Below is a small trained network, with its code and all its weights. Each question gives an input and a target symbol and asks what happens when units are switched off, that is, made to give their printed mean instead of their output.

import numpy as np


def w(rows, s, z=0):
    codes = np.array(rows[::2]) - 128.0
    scale = np.full(codes.shape[1], s)
    scale[-1] = z or s
    return codes * scale


def norm(h):
    return h / np.sqrt((h * h).mean(-1, keepdims=True) + 1e-5)


def f(y):
    return y / 2 * (1 + np.tanh(0.7978845608 * (y + 0.044715 * y**3)))


def softmax(a):
    e = np.exp(a - a.max(-1, keepdims=True))
    return e / e.sum(-1, keepdims=True)


def log_softmax(a):
    a = a - a.max(-1, keepdims=True)
    return a - np.log(np.exp(a).sum(-1, keepdims=True))


def net(x, mask):
    ids = ['αγδζηθπστφψ'.index(c) for c in x.split()]
    T = len(ids)
    res = E[ids] + P[:T]
    r = norm(res)
    for j in range(3):
        rows = slice(2 * j, 2 * j + 2)
        q, k, v = (r @ M[0][rows].T for M in (Q, K, V))
        z = softmax(np.where(np.tri(T) > 0, q @ k.T / 2**0.5, -1e9)) @ v
        o = O[0][rows]
        res = res + np.where(mask[j], z, o[:, -1]) @ o[:, :-1]
    y = f(norm(res) @ A[0][:, :-1].T + A[0][:, -1])
    res = res + np.where(mask[3:11], y, B[0][:, -1]) @ B[0][:, :-1]
    return log_softmax(norm(res)[-1] @ U[:, :-1].T + U[:, -1])


Q, K, V, O, A, B = {}, {}, {}, {}, {}, {}
E = w([
[131,114,234,196],'α',
[246,123,204,153],'γ',
[163,203,141,139],'δ',
[231,127,67,188],'ζ',
[140,173,136,252],'η',
[191,219,36,124],'θ',
[188,27,238,248],'π',
[161,87,157,167],'σ',
[158,249,117,173],'τ',
[146,214,101,145],'φ',
[103,71,104,165],'ψ',
],0.016)
P = w([
[71,95,80,1],'0',
[108,170,159,183],'1',
[114,164,156,185],'2',
[122,148,148,192],'3',
[161,135,69,195],'4',
[161,138,83,195],'5',
[154,159,100,173],'6',
[147,140,111,174],'7',
[166,133,80,169],'8',
[150,122,125,171],'9',
[176,104,69,179],'10',
[158,126,126,168],'11',
[178,120,87,165],'12',
],0.0099)
Q[0] = w([
[55,101,122,191],'h1',
[206,214,178,204],'h1',
[31,143,95,122],'h2',
[215,117,106,213],'h2',
[178,83,142,78],'h3',
[252,148,160,140],'h3',
],0.017)
K[0] = w([
[99,56,125,150],'h1',
[251,117,174,72],'h1',
[179,160,135,171],'h2',
[112,94,132,31],'h2',
[150,116,135,71],'h3',
[48,56,70,81],'h3',
],0.021)
V[0] = w([
[255,143,178,62],'h1',
[107,207,102,168],'h1',
[16,235,75,218],'h2',
[201,208,217,166],'h2',
[176,193,178,134],'h3',
[46,79,127,62],'h3',
],0.024)
O[0] = w([
[183,14,82,177,250],'h1',
[78,134,104,117,110],'h1',
[173,250,66,198,72],'h2',
[188,123,207,146,96],'h2',
[214,121,99,78,116],'h3',
[120,143,141,205,126],'h3',
],0.019,0.025)
A[0] = w([
[110,73,77,200,75],'n1',
[227,131,152,149,69],'n2',
[189,99,72,141,113],'n3',
[84,179,98,250,142],'n4',
[70,127,88,188,138],'n5',
[13,107,154,132,117],'n6',
[88,26,174,53,159],'n7',
[119,129,108,229,2],'n8',
],0.021,0.0054)
B[0] = w([
[85,150,103,25,211],'n1',
[123,55,120,211,163],'n2',
[74,153,129,153,196],'n3',
[202,127,196,130,203],'n4',
[139,158,76,93,174],'n5',
[180,129,200,57,167],'n6',
[114,218,118,216,249],'n7',
[117,112,110,2,169],'n8',
],0.03,0.018)
U = w([
[80,178,115,188,89],'α',
[167,53,219,99,103],'γ',
[96,19,40,122,252],'δ',
[13,195,58,183,6],'ζ',
[129,141,129,152,75],'η',
[65,149,74,93,55],'θ',
[83,149,173,172,146],'π',
[1,113,149,88,93],'σ',
[142,191,82,198,113],'τ',
[146,179,51,96,151],'φ',
[74,153,159,35,251],'ψ',
],0.0081,0.0029)

Each question gives the input, a string of symbols that net reads in full, and the target symbol t.
The units are the heads (2 rows each of Q, K, V and O) and the neurons (one row each of A and B). Each row of codes is followed by its name. A weight is (code - 128) times the scale printed after its matrix; where a second scale follows, it is the last column's (O, A, B and U).
mask holds one flag per unit, heads first, then neurons. A switched-off unit (its flag False) gives its mean, the last column of its rows in O or B, instead of its output. The means were averaged over made-up inputs and are rounded, as every weight is.
A unit's drop is (log p(t) with every unit on - log p(t) with that unit switched off) / (log p(t) with every unit on - log p(t) with every unit switched off).
unit that matters most: the unit with the biggest drop
top k neurons: the k neurons with the biggest drops, biggest first
which heads matter: for each layer, one digit per head in row order, 1 if its drop is at least 0.15 and else 0, layers parted by /
drop when u is switched off: that unit's drop, to one decimal
input τ σ η π δ φ α η φ, target τ: top neuron : n1
input σ δ δ ζ, target σ: which heads matter : 010
input γ τ γ φ φ γ φ δ, target γ: which heads matter : 010
input δ φ α π φ τ ψ σ α φ η, target ψ: which heads matter : 000
input δ δ δ ψ, target ψ: which heads matter : 100
input φ ζ θ τ τ φ σ φ η τ, target φ: top 2 neurons : n7, n8
input θ ψ α π ζ τ η θ φ τ σ, target ψ: which heads matter : 110
input ζ σ π ζ, target ζ: top 3 neurons : n7, n4, n8
input ψ δ η ζ, target ψ: top 2 neurons : n6, n4
input φ ζ σ σ φ α φ ζ φ, target φ: top 2 neurons : n7, n4
input ψ δ α α φ φ, target ψ: which heads matter : 001
input φ σ φ φ π π φ φ α ζ π σ δ, target φ: which heads matter : 010
input ψ ζ π, target ψ: top 2 neurons : n6, n4
input σ δ σ η φ σ π π ζ θ, target σ: unit that matters most : h2
input ζ π δ α φ, target ζ: top 2 neurons : n7, n4
input γ φ π φ, target γ: drop when h2 is switched off : 0.8
input φ τ φ α ζ φ, target φ: drop when h2 is switched off : 1.2
input τ π σ φ, target τ: drop when h2 is switched off : 0.2
